Below are the code and all the weights of a small trained network. Each question names an input and a target symbol and asks about switching units off, where a switched-off unit gives its printed mean instead of its output.

import numpy as np


def w(rows, s, z=0):
    codes = np.array(rows[::2]) - 128.0
    scale = np.full(codes.shape[1], s)
    scale[-1] = z or s
    return codes * scale


def f(y):
    return np.maximum(y, 0)


def softmax(a):
    e = np.exp(a - a.max(-1, keepdims=True))
    return e / e.sum(-1, keepdims=True)


def log_softmax(a):
    a = a - a.max(-1, keepdims=True)
    return a - np.log(np.exp(a).sum(-1, keepdims=True))


def net(x, mask):
    ids = ['αβγδζθλξσψω'.index(c) for c in x.split()]
    T = len(ids)
    res = E[ids] + P[:T]
    u = 0
    for l in range(2):
        r = res
        for j in range(2):
            rows = slice(4 * j, 4 * j + 4)
            q, k, v = (r @ M[l][rows].T for M in (Q, K, V))
            z = softmax(np.where(np.tri(T) > 0, q @ k.T / 4**0.5, -1e9)) @ v
            o = O[l][rows]
            res = res + np.where(mask[u + j], z, o[:, -1]) @ o[:, :-1]
        u += 2
        y = f(res @ A[l][:, :-1].T + A[l][:, -1])
        res = res + np.where(mask[u : u + 16], y, B[l][:, -1]) @ B[l][:, :-1]
        u += 16
    return log_softmax(res[-1] @ U[:, :-1].T + U[:, -1])


Q, K, V, O, A, B = {}, {}, {}, {}, {}, {}
E = w([
[135,35,133,89,65],'α',
[176,132,88,47,105],'β',
[63,97,231,178,72],'γ',
[123,137,68,127,112],'δ',
[164,105,96,70,102],'ζ',
[184,91,173,156,130],'θ',
[59,22,146,128,85],'λ',
[80,153,128,80,60],'ξ',
[141,207,110,173,53],'σ',
[112,7,109,34,150],'ψ',
[174,214,195,204,193],'ω',
],0.015)
P = w([
[179,15,244,179,242],'0',
[142,38,214,159,193],'1',
[124,54,181,154,165],'2',
[119,69,146,150,158],'3',
[113,92,119,148,142],'4',
[110,107,93,151,131],'5',
[112,126,65,146,125],'6',
[114,141,42,146,119],'7',
[117,158,16,143,114],'8',
[111,143,1,140,123],'9',
],0.0055)
Q[0] = w([
[86,127,6,112,54],'L0H0',
[176,99,117,133,51],'L0H0',
[145,173,133,173,103],'L0H0',
[122,150,153,62,110],'L0H0',
[135,99,127,134,110],'L0H1',
[133,145,172,156,142],'L0H1',
[128,115,90,111,109],'L0H1',
[128,134,109,124,124],'L0H1',
],0.018)
K[0] = w([
[124,73,7,116,86],'L0H0',
[43,125,85,108,109],'L0H0',
[142,144,103,184,91],'L0H0',
[117,93,157,157,139],'L0H0',
[124,127,113,128,85],'L0H1',
[132,122,190,104,127],'L0H1',
[118,130,92,150,132],'L0H1',
[118,126,118,146,142],'L0H1',
],0.018)
V[0] = w([
[10,121,126,199,166],'L0H0',
[3,132,75,252,146],'L0H0',
[80,93,182,108,197],'L0H0',
[171,10,112,218,184],'L0H0',
[85,128,126,112,110],'L0H1',
[186,78,222,94,138],'L0H1',
[96,91,117,49,56],'L0H1',
[151,114,221,133,153],'L0H1',
],0.0051)
O[0] = w([
[129,46,123,231,129,120],'L0H0',
[130,21,134,252,172,73],'L0H0',
[152,122,102,158,61,202],'L0H0',
[201,185,112,196,34,253],'L0H0',
[137,124,123,146,155,135],'L0H1',
[111,242,140,39,164,211],'L0H1',
[136,98,87,115,236,199],'L0H1',
[119,239,152,89,128,160],'L0H1',
],0.0047,0.0037)
A[0] = w([
[109,132,118,81,96,98],'L0N0',
[116,91,86,116,2,109],'L0N1',
[216,144,143,177,210,146],'L0N2',
[73,167,45,199,196,193],'L0N3',
[174,160,125,75,128,82],'L0N4',
[107,194,103,179,174,60],'L0N5',
[135,132,147,154,157,77],'L0N6',
[140,125,130,191,120,205],'L0N7',
[179,131,189,99,83,229],'L0N8',
[98,145,176,85,165,95],'L0N9',
[162,196,130,181,129,239],'L0N10',
[83,69,158,23,164,146],'L0N11',
[133,160,212,165,196,5],'L0N12',
[48,108,68,93,71,175],'L0N13',
[113,183,118,141,74,174],'L0N14',
[82,152,138,161,77,101],'L0N15',
],0.0098,0.0032)
B[0] = w([
[135,151,99,156,111,177],'L0N0',
[193,155,90,170,230,255],'L0N1',
[103,147,223,43,178,160],'L0N2',
[142,108,124,55,149,164],'L0N3',
[121,188,109,196,136,161],'L0N4',
[133,199,45,123,95,152],'L0N5',
[110,142,108,142,143,137],'L0N6',
[89,147,154,57,117,178],'L0N7',
[67,72,176,199,141,216],'L0N8',
[112,85,162,185,163,139],'L0N9',
[71,71,74,85,94,193],'L0N10',
[186,204,175,20,32,240],'L0N11',
[190,172,89,200,177,155],'L0N12',
[251,137,130,137,150,247],'L0N13',
[89,112,108,69,70,181],'L0N14',
[71,154,72,178,131,167],'L0N15',
],0.013,0.0065)
Q[1] = w([
[170,133,80,109,159],'L1H0',
[151,127,134,190,75],'L1H0',
[135,99,111,72,138],'L1H0',
[181,123,108,103,107],'L1H0',
[79,125,180,69,97],'L1H1',
[148,182,175,148,116],'L1H1',
[129,25,113,158,9],'L1H1',
[177,124,112,109,77],'L1H1',
],0.013)
K[1] = w([
[148,129,86,97,150],'L1H0',
[89,129,99,134,141],'L1H0',
[170,129,115,142,111],'L1H0',
[138,130,87,138,147],'L1H0',
[73,102,186,105,124],'L1H1',
[167,157,155,149,115],'L1H1',
[91,121,115,151,4],'L1H1',
[123,111,95,77,64],'L1H1',
],0.015)
V[1] = w([
[64,134,121,112,38],'L1H0',
[195,85,169,107,143],'L1H0',
[153,133,198,124,147],'L1H0',
[60,96,162,1,225],'L1H0',
[225,82,186,86,87],'L1H1',
[97,185,196,149,117],'L1H1',
[122,97,248,144,166],'L1H1',
[68,170,136,25,81],'L1H1',
],0.0075)
O[1] = w([
[133,188,115,33,225,81],'L1H0',
[140,92,187,149,23,212],'L1H0',
[73,120,174,100,101,167],'L1H0',
[58,2,31,28,180,82],'L1H0',
[9,127,51,197,107,255],'L1H1',
[201,193,97,133,118,105],'L1H1',
[214,95,39,184,43,75],'L1H1',
[186,123,103,212,215,185],'L1H1',
],0.0053,0.009)
A[1] = w([
[145,177,40,93,101,71],'L1N0',
[145,90,92,63,114,48],'L1N1',
[100,115,128,175,172,82],'L1N2',
[132,102,136,108,225,40],'L1N3',
[122,129,75,234,78,14],'L1N4',
[75,118,127,239,194,3],'L1N5',
[160,146,134,152,93,22],'L1N6',
[78,170,127,129,124,253],'L1N7',
[159,145,91,179,150,189],'L1N8',
[50,106,120,229,144,131],'L1N9',
[103,134,145,106,167,79],'L1N10',
[150,125,106,255,193,145],'L1N11',
[83,132,215,117,166,144],'L1N12',
[62,179,132,98,128,102],'L1N13',
[203,76,38,99,180,118],'L1N14',
[73,104,79,97,38,40],'L1N15',
],0.01,0.0031)
B[1] = w([
[125,32,134,134,166,231],'L1N0',
[100,162,85,116,106,163],'L1N1',
[118,168,96,148,118,145],'L1N2',
[190,141,164,180,65,163],'L1N3',
[25,104,98,161,143,253],'L1N4',
[135,167,3,128,209,174],'L1N5',
[105,202,113,121,139,219],'L1N6',
[138,140,124,114,65,208],'L1N7',
[113,133,185,176,129,233],'L1N8',
[194,38,101,112,185,192],'L1N9',
[126,125,111,159,89,156],'L1N10',
[216,117,155,47,89,249],'L1N11',
[105,58,84,188,140,175],'L1N12',
[129,153,139,203,123,183],'L1N13',
[60,170,146,80,183,185],'L1N14',
[177,182,140,95,160,191],'L1N15',
],0.017,0.0057)
U = w([
[153,160,129,148,119,129],'α',
[157,195,138,153,109,160],'β',
[204,219,175,226,184,17],'γ',
[142,133,158,129,149,129],'δ',
[206,170,22,161,170,26],'ζ',
[254,190,81,38,22,124],'θ',
[158,161,154,159,141,154],'λ',
[146,3,184,133,67,250],'ξ',
[71,191,112,106,198,157],'σ',
[20,149,39,201,29,156],'ψ',
[178,168,230,124,249,136],'ω',
],0.006,0.0024)

Each question gives the input, a string of symbols that net reads in full, and the target symbol t.
The units are the heads (4 rows each of Q, K, V and O) and the neurons (one row each of A and B). Each row of codes is followed by its name. A weight is (code - 128) times the scale printed after its matrix; where a second scale follows, it is the last column's (O, A, B and U).
mask holds one flag per unit, layer by layer, with each layer's heads first. A switched-off unit (its flag False) gives its mean, the last column of its rows in O or B, instead of its output. The means were averaged over made-up inputs and are rounded, as every weight is.
A unit's drop is (log p(t) with every unit on - log p(t) with that unit switched off) / (log p(t) with every unit on - log p(t) with every unit switched off).
The circuit of an input: a set's keep is (log p(t) with only the set's units on - log p(t) with every unit switched off) / (log p(t) with every unit on - log p(t) with every unit switched off). Starting from the 12 units with the biggest drops (on a tie, the unit counted first), units are removed one at a time, each time the one whose removal leaves the highest keep (on an exact tie, the one counted first), for as long as the keep stays at least 0.8.
circuit, biggest first: the units of the circuit, biggest drop first
k most important neurons: the k neurons with the biggest drops, biggest first
top k neurons in layer l: the k neurons of layer l with the biggest drops, biggest first
heads that matter: for each layer, one digit per head in row order, 1 if its drop is at least 0.15 and else 0, layers parted by /
input σ σ ψ ψ ξ, target ζ: circuit, biggest first	[L0N11; L1N5; L1H1]
input λ ζ λ ζ, target ξ: circuit, biggest first	[L0N11; L1H1; L0H0; L1N6]
input α σ ψ ψ λ γ ζ σ δ, target σ: circuit, biggest first	[L1N14; L0N3; L1H0]
input ψ α ψ ψ β, target ζ: heads that matter	00 / 01
input β ζ ζ σ γ ψ α ψ α, target ζ: circuit, biggest first	[L0N11; L1H1; L1N5]
input ζ α σ β λ ψ θ θ, target ξ: heads that matter	00 / 00
input θ α λ ψ σ ψ ψ ζ δ δ, target σ: heads that matter	00 / 00
input ψ ψ ψ λ δ δ ω α, target σ: most important neuron	[L0N3]
input ω δ ψ ω δ α β, target ψ: 2 most important neurons	[L0N1; L0N13]
input ψ ψ δ ψ, target σ: 2 most important neurons	[L0N11; L1N14]
input ψ α ω λ δ ψ ω β, target σ: circuit, biggest first	[L0N11; L1N14]
input λ γ β α ω σ β, target ω: heads that matter	00 / 10
input ζ ψ α ξ, target ψ: heads that matter	10 / 01
input β ψ α, target ζ: heads that matter	00 / 01
input λ ψ ω α ζ λ σ, target ψ: circuit, biggest first	[L1N11; L0N14]
input θ β α α, target ψ: heads that matter	00 / 11
input λ ψ σ α ξ ζ γ ψ λ, target ζ: heads that matter	10 / 11
input λ θ ψ ψ α α δ θ ω λ, target σ: top 4 neurons in layer 0	[L0N3; L0N5; L0N12; L0N10]
input ω λ λ θ δ ψ ψ δ ω, target θ: 2 most important neurons	[L0N2; L0N10]
input ω δ ψ θ γ α ξ, target ψ: 3 most important neurons	[L0N14; L1N4; L0N1]
input γ α α ζ ψ ψ ψ σ ψ, target ψ: circuit, biggest first	[L1N11; L1N9]
input ζ ψ ζ ψ ζ, target ζ: heads that matter	00 / 01
input ζ δ α α ψ ζ, target ζ: 3 most important neurons	[L0N11; L0N13; L1N5]
input ψ ω β, target σ: heads that matter	10 / 10
input ψ ω λ, target σ: top 4 neurons in layer 0	[L0N2; L0N10; L0N13; L0N5]
input λ α ζ, target ψ: heads that matter	00 / 01
input ψ λ γ σ β ψ σ ξ, target ω: heads that matter	00 / 10
